Below are the code and all the weights of a small trained network. Each question names an input and a target symbol and asks about switching units off, where a switched-off unit gives its printed mean instead of its output.

import numpy as np


def w(rows, s, z=0):
    codes = np.array(rows[::2]) - 128.0
    scale = np.full(codes.shape[1], s)
    scale[-1] = z or s
    return codes * scale


def f(y):
    return np.maximum(y, 0)


def softmax(a):
    e = np.exp(a - a.max(-1, keepdims=True))
    return e / e.sum(-1, keepdims=True)


def log_softmax(a):
    a = a - a.max(-1, keepdims=True)
    return a - np.log(np.exp(a).sum(-1, keepdims=True))


def net(x, mask):
    ids = ['ΘΛΣΦβεζμτω'.index(c) for c in x.split()]
    T = len(ids)
    res = E[ids] + P[:T]
    q, k, v = (res @ M[0].T for M in (Q, K, V))
    z = softmax(np.where(np.tri(T) > 0, q @ k.T / 2**0.5, -1e9)) @ v
    res = res + np.where(mask[0], z, O[0][:, -1]) @ O[0][:, :-1]
    y = f(res @ A[0][:, :-1].T + A[0][:, -1])
    res = res + np.where(mask[1:9], y, B[0][:, -1]) @ B[0][:, :-1]
    return log_softmax(res[-1] @ U[:, :-1].T + U[:, -1])


Q, K, V, O, A, B = {}, {}, {}, {}, {}, {}
E = w([
[134,175,127,81,87,104,153,170],'Θ',
[117,136,174,57,126,67,122,127],'Λ',
[93,60,207,85,164,119,47,151],'Σ',
[100,112,45,53,102,142,175,165],'Φ',
[207,115,156,88,114,85,114,116],'β',
[35,94,78,105,151,116,170,220],'ε',
[65,142,167,85,142,72,140,6],'ζ',
[159,228,114,175,88,47,127,173],'μ',
[244,161,103,127,85,214,99,200],'τ',
[83,210,177,108,193,118,113,147],'ω',
],0.02)
P = w([
[223,41,152,117,86,144,185,124],'0',
[115,145,89,94,192,128,85,181],'1',
[254,81,88,97,112,67,117,111],'2',
[150,119,124,101,68,240,177,159],'3',
[30,194,68,101,90,138,59,182],'4',
[219,99,66,77,91,72,126,123],'5',
],0.013)
Q[0] = w([
[159,143,103,10,102,70,114,176],'h0',
[179,105,162,152,101,103,115,150],'h0',
],0.012)
K[0] = w([
[1,242,105,61,19,175,40,168],'h0',
[161,239,24,175,164,132,75,58],'h0',
],0.0055)
V[0] = w([
[172,103,117,220,81,217,179,215],'h0',
[163,113,62,77,93,255,152,173],'h0',
],0.006)
O[0] = w([
[198,125,4,166,190,150,178,184,170],'h0',
[119,116,127,91,159,163,117,58,254],'h0',
],0.016,0.0077)
A[0] = w([
[184,117,136,91,121,102,154,109,221],'n0',
[97,104,103,55,110,143,122,168,147],'n1',
[76,161,133,96,131,122,103,225,118],'n2',
[71,161,147,153,240,111,46,124,4],'n3',
[105,111,108,188,125,159,91,254,131],'n4',
[172,115,68,122,174,154,120,91,117],'n5',
[130,172,86,101,136,162,80,86,144],'n6',
[120,175,144,93,82,66,92,133,217],'n7',
],0.0097,0.0041)
B[0] = w([
[145,251,136,215,95,110,87,170,187],'n0',
[145,139,84,153,165,107,32,147,181],'n1',
[138,171,162,172,72,187,194,98,168],'n2',
[118,140,75,147,39,113,75,15,154],'n3',
[151,69,87,213,214,146,119,168,160],'n4',
[77,66,116,78,71,101,163,109,249],'n5',
[100,116,151,95,168,126,109,193,199],'n6',
[205,71,121,127,150,144,204,172,197],'n7',
],0.011,0.019)
U = w([
[143,145,119,120,225,82,100,166,172],'Θ',
[107,154,156,120,200,229,185,177,255],'Λ',
[178,97,74,172,172,166,210,117,38],'Σ',
[51,123,146,102,167,84,51,193,123],'Φ',
[116,130,56,222,164,121,121,139,193],'β',
[139,179,26,171,118,123,127,77,147],'ε',
[82,55,139,154,89,142,187,151,24],'ζ',
[148,81,98,162,254,129,130,170,142],'μ',
[99,98,54,90,123,75,144,81,120],'τ',
[143,58,86,220,85,98,111,117,93],'ω',
],0.0086,0.0046)

Each question gives the input, a string of symbols that net reads in full, and the target symbol t.
The units are the heads (2 rows each of Q, K, V and O) and the neurons (one row each of A and B). Each row of codes is followed by its name. A weight is (code - 128) times the scale printed after its matrix; where a second scale follows, it is the last column's (O, A, B and U).
mask holds one flag per unit, heads first, then neurons. A switched-off unit (its flag False) gives its mean, the last column of its rows in O or B, instead of its output. The means were averaged over made-up inputs and are rounded, as every weight is.
A unit's drop is (log p(t) with every unit on - log p(t) with that unit switched off) / (log p(t) with every unit on - log p(t) with every unit switched off).
The circuit of an input: a set's keep is (log p(t) with only the set's units on - log p(t) with every unit switched off) / (log p(t) with every unit on - log p(t) with every unit switched off). Starting from all 9 units, units are removed one at a time, each time the one whose removal leaves the highest keep (on an exact tie, the one counted first), for as long as the keep stays at least 0.8.
circuit, biggest first: the units of the circuit, biggest drop first
most important unit: the unit with the biggest drop
top k neurons: the k neurons with the biggest drops, biggest first
drop when u is switched off: that unit's drop, to one decimal
input ζ μ Θ ε, target μ: circuit, biggest first -> [n4; n1]
input ω Φ ω Φ Λ, target ζ: top 3 neurons -> [n7; n2; n0]
input ζ ζ ζ, target ζ: circuit, biggest first -> [h0; n7]
input ζ β Σ τ ζ μ, target ζ: circuit, biggest first -> [h0; n7]
input τ Φ ω ω Θ Θ, target Θ: circuit, biggest first -> [n5; n2; h0]
input Θ ζ ω, target ζ: top 2 neurons -> [n7; n1]
input ε Σ τ Φ, target τ: circuit, biggest first -> [h0; n5; n7]
input ω Λ ω ζ, target Λ: top 2 neurons -> [n5; n3]
input Φ μ Φ β Φ ε, target Φ: circuit, biggest first -> [h0; n7; n1]
input τ τ τ τ Φ τ, target Φ: circuit, biggest first -> [h0; n6; n7; n2]
input ω τ τ ζ ζ Σ, target ζ: top 2 neurons -> [n7; n2]
input τ ζ β, target ζ: top 2 neurons -> [n7; n1]
input τ Φ β Σ ζ ε, target ζ: top 2 neurons -> [n7; n2]
input ε Σ μ, target Σ: circuit, biggest first -> [n7; h0; n1; n5]
input Σ ω Θ ω τ β, target τ: circuit, biggest first -> [n5; h0]
input Φ τ Σ, target τ: circuit, biggest first -> [n5; h0]
input ζ Θ ζ ζ, target ζ: circuit, biggest first -> [h0]
input ε τ Σ Φ ζ Φ, target ζ: circuit, biggest first -> [h0; n7]
input ζ τ ε Φ, target τ: most important unit -> n5
input Σ τ μ τ ε, target β: top 4 neurons -> [n4; n2; n1; n5]
input τ τ ω μ μ, target Σ: top 2 neurons -> [n7; n2]
input τ τ ω ζ ω, target ε: top 2 neurons -> [n3; n5]
input Λ τ ζ Σ ζ Θ, target ζ: drop when h0 is switched off -> 1.9
input Θ τ ω, target τ: drop when h0 is switched off -> 0.5
input β Φ ω ε ζ Θ, target ζ: drop when n7 is switched off -> 0.4
input τ τ ω Θ ω, target ε: drop when n3 is switched off -> 1.6
